Below is a small trained network, with its code and all its weights. Each question gives an input and a target symbol and asks what happens when units are switched off, that is, made to give their printed mean instead of their output.

import numpy as np


def w(rows, s, z=0):
    codes = np.array(rows[::2]) - 128.0
    scale = np.full(codes.shape[1], s)
    scale[-1] = z or s
    return codes * scale


def f(y):
    return y / 2 * (1 + np.tanh(0.7978845608 * (y + 0.044715 * y**3)))


def softmax(a):
    e = np.exp(a - a.max(-1, keepdims=True))
    return e / e.sum(-1, keepdims=True)


def log_softmax(a):
    a = a - a.max(-1, keepdims=True)
    return a - np.log(np.exp(a).sum(-1, keepdims=True))


def net(x, mask):
    ids = ['ΓΘΠΣΩεζηξφψ'.index(c) for c in x.split()]
    T = len(ids)
    res = E[ids] + P[:T]
    u = 0
    for l in range(3):
        q, k, v = (res @ M[l].T for M in (Q, K, V))
        z = softmax(np.where(np.tri(T) > 0, q @ k.T / 2**0.5, -1e9)) @ v
        res = res + np.where(mask[u], z, O[l][:, -1]) @ O[l][:, :-1]
        u += 1
        y = f(res @ A[l][:, :-1].T + A[l][:, -1])
        res = res + np.where(mask[u : u + 8], y, B[l][:, -1]) @ B[l][:, :-1]
        u += 8
    return log_softmax(res[-1] @ U[:, :-1].T + U[:, -1])


Q, K, V, O, A, B = {}, {}, {}, {}, {}, {}
E = w([
[248,139,233],'Γ',
[185,96,82],'Θ',
[141,165,102],'Π',
[146,175,79],'Σ',
[139,132,134],'Ω',
[11,101,215],'ε',
[70,151,149],'ζ',
[125,135,104],'η',
[166,215,120],'ξ',
[131,78,147],'φ',
[70,137,162],'ψ',
],0.016)
P = w([
[65,131,122],'0',
[19,107,3],'1',
[55,132,96],'2',
[101,140,251],'3',
[143,110,115],'4',
[157,130,153],'5',
[189,111,139],'6',
[211,116,157],'7',
[221,109,162],'8',
],0.005)
Q[0] = w([
[189,167,149],'0.h1',
[148,5,69],'0.h1',
],0.014)
K[0] = w([
[9,92,173],'0.h1',
[253,153,237],'0.h1',
],0.0069)
V[0] = w([
[182,60,37],'0.h1',
[3,74,159],'0.h1',
],0.0054)
O[0] = w([
[170,31,65,3],'0.h1',
[215,15,255,233],'0.h1',
],0.0034,0.0024)
A[0] = w([
[155,89,185,71],'0.n1',
[102,109,157,62],'0.n2',
[128,184,127,53],'0.n3',
[157,167,183,156],'0.n4',
[89,131,85,63],'0.n5',
[69,127,183,62],'0.n6',
[113,124,99,2],'0.n7',
[8,189,169,119],'0.n8',
],0.013,0.0059)
B[0] = w([
[98,163,114,206],'0.n1',
[81,78,117,130],'0.n2',
[2,110,127,115],'0.n3',
[85,127,83,254],'0.n4',
[95,174,123,121],'0.n5',
[198,126,18,162],'0.n6',
[84,173,100,111],'0.n7',
[200,135,73,210],'0.n8',
],0.0089,0.0072)
Q[1] = w([
[106,127,218],'1.h1',
[250,128,129],'1.h1',
],0.012)
K[1] = w([
[41,107,85],'1.h1',
[254,169,187],'1.h1',
],0.0078)
V[1] = w([
[62,151,196],'1.h1',
[188,255,240],'1.h1',
],0.0065)
O[1] = w([
[1,49,174,77],'1.h1',
[31,173,68,252],'1.h1',
],0.0085,0.0036)
A[1] = w([
[158,131,141,199],'1.n1',
[127,115,225,106],'1.n2',
[3,142,110,73],'1.n3',
[117,155,145,61],'1.n4',
[158,111,100,1],'1.n5',
[129,172,157,34],'1.n6',
[128,102,100,20],'1.n7',
[108,118,115,41],'1.n8',
],0.013,0.0058)
B[1] = w([
[255,115,136,252],'1.n1',
[142,67,54,157],'1.n2',
[140,173,179,168],'1.n3',
[128,192,57,106],'1.n4',
[156,153,6,120],'1.n5',
[72,99,40,119],'1.n6',
[131,205,123,100],'1.n7',
[10,68,81,86],'1.n8',
],0.008,0.0033)
Q[2] = w([
[34,92,2],'2.h1',
[79,189,148],'2.h1',
],0.0053)
K[2] = w([
[169,254,197],'2.h1',
[123,95,149],'2.h1',
],0.0091)
V[2] = w([
[205,166,179],'2.h1',
[67,254,188],'2.h1',
],0.0052)
O[2] = w([
[2,107,92,253],'2.h1',
[165,98,116,55],'2.h1',
],0.0061,0.0035)
A[2] = w([
[146,171,250,145],'2.n1',
[103,128,134,75],'2.n2',
[141,62,179,132],'2.n3',
[128,186,189,86],'2.n4',
[101,85,177,2],'2.n5',
[72,4,63,77],'2.n6',
[155,171,106,30],'2.n7',
[127,168,77,162],'2.n8',
],0.011,0.0074)
B[2] = w([
[9,27,42,242],'2.n1',
[60,92,44,96],'2.n2',
[34,92,171,127],'2.n3',
[34,56,84,153],'2.n4',
[206,121,80,104],'2.n5',
[178,97,170,152],'2.n6',
[45,101,61,122],'2.n7',
[2,132,247,253],'2.n8',
],0.0075,0.0044)
U = w([
[19,211,120,170],'Γ',
[201,212,123,68],'Θ',
[136,240,161,174],'Π',
[152,165,167,253],'Σ',
[167,209,120,34],'Ω',
[165,40,160,182],'ε',
[137,195,151,60],'ζ',
[129,125,159,105],'η',
[214,171,141,44],'ξ',
[148,86,1,130],'φ',
[76,152,153,104],'ψ',
],0.0096,0.0025)

Each question gives the input, a string of symbols that net reads in full, and the target symbol t.
The units are the heads (2 rows each of Q, K, V and O) and the neurons (one row each of A and B). Each row of codes is followed by its name. A weight is (code - 128) times the scale printed after its matrix; where a second scale follows, it is the last column's (O, A, B and U).
mask holds one flag per unit, layer by layer, with each layer's heads first. A switched-off unit (its flag False) gives its mean, the last column of its rows in O or B, instead of its output. The means were averaged over made-up inputs and are rounded, as every weight is.
A unit's drop is (log p(t) with every unit on - log p(t) with that unit switched off) / (log p(t) with every unit on - log p(t) with every unit switched off).
The circuit of an input: a set's keep is (log p(t) with only the set's units on - log p(t) with every unit switched off) / (log p(t) with every unit on - log p(t) with every unit switched off). Starting from the 12 units with the biggest drops (on a tie, the unit counted first), units are removed one at a time, each time the one whose removal leaves the highest keep (on an exact tie, the one counted first), for as long as the keep stays at least 0.8.
units of the circuit, in order: the units of the circuit, biggest drop first
k most important neurons: the k neurons with the biggest drops, biggest first
k most important neurons of layer l: the k neurons of layer l with the biggest drops, biggest first
drop of u: that unit's drop, to one decimal
input Θ ε Σ φ, target ε: most important neuron	[0.n8]
input ζ Γ Γ Γ, target Γ: 2 most important neurons	[0.n1, 0.n4]
input φ η ψ Σ φ ε Θ, target ξ: units of the circuit, in order	[1.h1, 2.n1]
input Π Γ ε, target φ: 3 most important neurons of layer 0	[0.n6, 0.n8, 0.n4]
input Γ ζ Γ Θ Γ ζ Γ φ ξ, target Γ: 2 most important neurons	[0.n6, 0.n8]
input Γ φ ε, target φ: 2 most important neurons	[0.n4, 0.n6]
input Σ Ω ε Σ ε Γ Γ Γ Θ, target Γ: units of the circuit, in order	[1.h1, 2.n8]
input ε Γ Ω Π ε Ω, target ε: 4 most important neurons of layer 0	[0.n8, 0.n6, 0.n2, 0.n1]
input Π Γ Γ ε Π Π η ξ, target Γ: 2 most important neurons of layer 2	[2.n1, 2.n4]
input ζ η Γ Π ε ε Ω, target ε: 3 most important neurons	[0.n8, 0.n6, 2.n1]
input ε Γ ε Γ, target φ: 3 most important neurons	[2.n1, 0.n8, 0.n6]
input Γ ε ε η, target ε: 2 most important neurons of layer 2	[2.n1, 2.n3]
input ε ε Γ Γ Γ, target Γ: drop of 1.h1	0.4
input Γ ε ε Γ, target φ: drop of 1.h1	0.3
input Γ Γ Ω Γ Σ, target Γ: units of the circuit, in order	[1.h1]
input Θ Γ Γ Γ Γ Γ Γ Γ Π, target Γ: drop of 0.h1	0.1
input η ε Σ ε ε φ, target ε: drop of 2.n5	0.0
